[.46 .67 -.40 -.03]
[.89 .22 .75 .36]
:
[.67 -.40]
[.22 .75]

[-.12 .13 .29 -.86 -.60]
[.90 -.12 -.50 .08 .06]
[-.61 .11 .10 -.49 -.32]
:
[.13 .29]
[-.12 -.50]

[-.68 -.12 -.28]
[.47 .01 -.53]
:
[-.12 -.28]
[.01 -.53]

[-.46 -.57 .30 -.66]
[.31 -.82 .11 -.08]
[-.08 -.57 -.81 -.08]
[-.66 .64 .30 -.22]
:
[-.57 .30]
[-.82 .11]

[-.08 .50 -.18 .52]
[-.37 .81 .14 .42]
:
[.50 -.18]
[.81 .14]

[-.67 -.22 -.14 -.13]
[-.13 .23 .45 .00]
[.00 -.06 -.31 .08]
[.07 .00 -.46 .15]
:
[-.22 -.14]
[.23 .45]

[-.62 .78 -.65]
[.11 -.13 .02]
:
[.78 -.65]
[-.13 .02]

[.33 .15 .56 -.76 .10]
[-.18 .38 .72 .06 -.74]
[.36 .05 .61 -.31 -.75]
[-.11 .18 .25 .05 -.07]
[.31 -.41 -.24 -.36 .00]
:
[.15 .56]
[.38 .72]
---
[.08 -.17 .27 .03 .30 -.08 .52 -.25 -.10 -.42 -.06 -.55 -.17 -.22 .05]
[-.07 -.38 .46 .07 .48 .57 .36 .27 -.07 -.27 .63 -.19 -.66 -.20 .23]
:
[-.07 -.38 .46 .07 .48 .57 .36 .27 -.07 -.27 .63 -.19 -.66 -.20 .23]
[.08 -.17 .27 .03 .30 -.08 .52 -.25 -.10 -.42 -.06 -.55 -.17 -.22 .05]

[-.07 .42 .44 -.59 -.50 .28 -.22 -.11 -.63 -.03 -.08 .12 -.33 .32 .07]
[-.28 .77 -.05 -.10 .13 -.06 .22 .04 .23 .17 .16 -.63 .62 -.04 .33]
[-.38 .69 -.05 -.28 -.30 -.11 .01 -.17 .00 -.41 .46 -.03 .45 .57 -.08]
[-.52 .15 -.11 .06 .58 .30 -.12 .45 -.15 .28 -.51 .12 -.38 -.27 .48]
[-.82 .53 -.44 .15 .50 -.05 .01 .30 .22 -.17 .04 .09 .23 .16 .27]
[-.50 -.28 -.36 .31 .62 .12 -.18 .41 .02 -.01 -.35 .49 -.45 -.14 .17]
:
[-.50 -.28 -.36 .31 .62 .12 -.18 .41 .02 -.01 -.35 .49 -.45 -.14 .17]
[-.07 .42 .44 -.59 -.50 .28 -.22 -.11 -.63 -.03 -.08 .12 -.33 .32 .07]
[-.28 .77 -.05 -.10 .13 -.06 .22 .04 .23 .17 .16 -.63 .62 -.04 .33]
[-.38 .69 -.05 -.28 -.30 -.11 .01 -.17 .00 -.41 .46 -.03 .45 .57 -.08]
[-.52 .15 -.11 .06 .58 .30 -.12 .45 -.15 .28 -.51 .12 -.38 -.27 .48]
[-.82 .53 -.44 .15 .50 -.05 .01 .30 .22 -.17 .04 .09 .23 .16 .27]

[.26 .07 -.63 .23 -.54 -.03 -.42 -.17 .48]
[-.52 .10 .58 -.36 .38 .12 .36 -.09 -.48]
[-.13 .14 .66 -.17 .49 .19 .32 .37 -.35]
[.21 -.37 -.70 .18 .08 -.32 .32 -.12 .07]
[.51 .21 -.44 .40 -.56 .11 -.56 .12 .67]
[.06 -.25 -.80 .13 -.29 -.20 -.04 -.47 .18]
[.43 .11 -.17 .33 .11 .18 .11 .30 .25]
:
[.43 .11 -.17 .33 .11 .18 .11 .30 .25]
[.26 .07 -.63 .23 -.54 -.03 -.42 -.17 .48]
[-.52 .10 .58 -.36 .38 .12 .36 -.09 -.48]
[-.13 .14 .66 -.17 .49 .19 .32 .37 -.35]
[.21 -.37 -.70 .18 .08 -.32 .32 -.12 .07]
[.51 .21 -.44 .40 -.56 .11 -.56 .12 .67]
[.06 -.25 -.80 .13 -.29 -.20 -.04 -.47 .18]

[-.08 .14 .12 -.51 .06]
[.05 .16 -.13 -.14 .02]
[-.20 -.34 .34 .47 -.03]
[-.01 -.01 -.04 .28 -.03]
[-.13 .32 .11 -.78 .01]
[.19 -.56 -.03 .17 .40]
[.23 -.44 -.15 -.38 .54]
[.11 -.18 -.08 -.12 .22]
:
[.11 -.18 -.08 -.12 .22]
[-.08 .14 .12 -.51 .06]
[.05 .16 -.13 -.14 .02]
[-.20 -.34 .34 .47 -.03]
[-.01 -.01 -.04 .28 -.03]
[-.13 .32 .11 -.78 .01]
[.19 -.56 -.03 .17 .40]
[.23 -.44 -.15 -.38 .54]

[.05 -.03]
[-.03 -.43]
[-.73 -.02]
[-.12 -.21]
:
[-.12 -.21]
[.05 -.03]
[-.03 -.43]
[-.73 -.02]

[.25 -.06 -.28 -.17 .26 .16 .09 .07]
[-.51 .03 .60 .21 -.06 -.52 -.32 -.03]
[-.13 -.01 -.06 .02 .02 .16 .20 .02]
[.63 .26 -.50 -.46 .02 .62 .09 -.08]
[-.13 -.06 -.06 -.08 -.31 -.52 -.01 .02]
[-.70 -.01 .82 .21 -.23 -.75 -.32 -.24]
[-.13 -.06 .16 .02 .02 -.30 -.01 .07]
[-.13 -.10 -.06 .11 -.06 -.07 .20 .13]
[.44 -.01 -.50 -.17 .26 .62 .20 .07]
[.44 -.01 -.50 .02 .10 .39 .20 .13]
[.06 .08 -.06 -.27 .10 .16 .20 -.03]
:
[.06 .08 -.06 -.27 .10 .16 .20 -.03]
[.25 -.06 -.28 -.17 .26 .16 .09 .07]
[-.51 .03 .60 .21 -.06 -.52 -.32 -.03]
[-.13 -.01 -.06 .02 .02 .16 .20 .02]
[.63 .26 -.50 -.46 .02 .62 .09 -.08]
[-.13 -.06 -.06 -.08 -.31 -.52 -.01 .02]
[-.70 -.01 .82 .21 -.23 -.75 -.32 -.24]
[-.13 -.06 .16 .02 .02 -.30 -.01 .07]
[-.13 -.10 -.06 .11 -.06 -.07 .20 .13]
[.44 -.01 -.50 -.17 .26 .62 .20 .07]
[.44 -.01 -.50 .02 .10 .39 .20 .13]

[.36 .43 .58 .43 .06 .20 .20 -.38 -.70 -.51 -.11 .15 -.21 .02 -.40 .30]
[-.28 -.07 -.65 -.76 -.21 .22 -.28 .05 .50 .35 -.13 -.30 -.01 -.14 .40 -.02]
:
[-.28 -.07 -.65 -.76 -.21 .22 -.28 .05 .50 .35 -.13 -.30 -.01 -.14 .40 -.02]
[.36 .43 .58 .43 .06 .20 .20 -.38 -.70 -.51 -.11 .15 -.21 .02 -.40 .30]
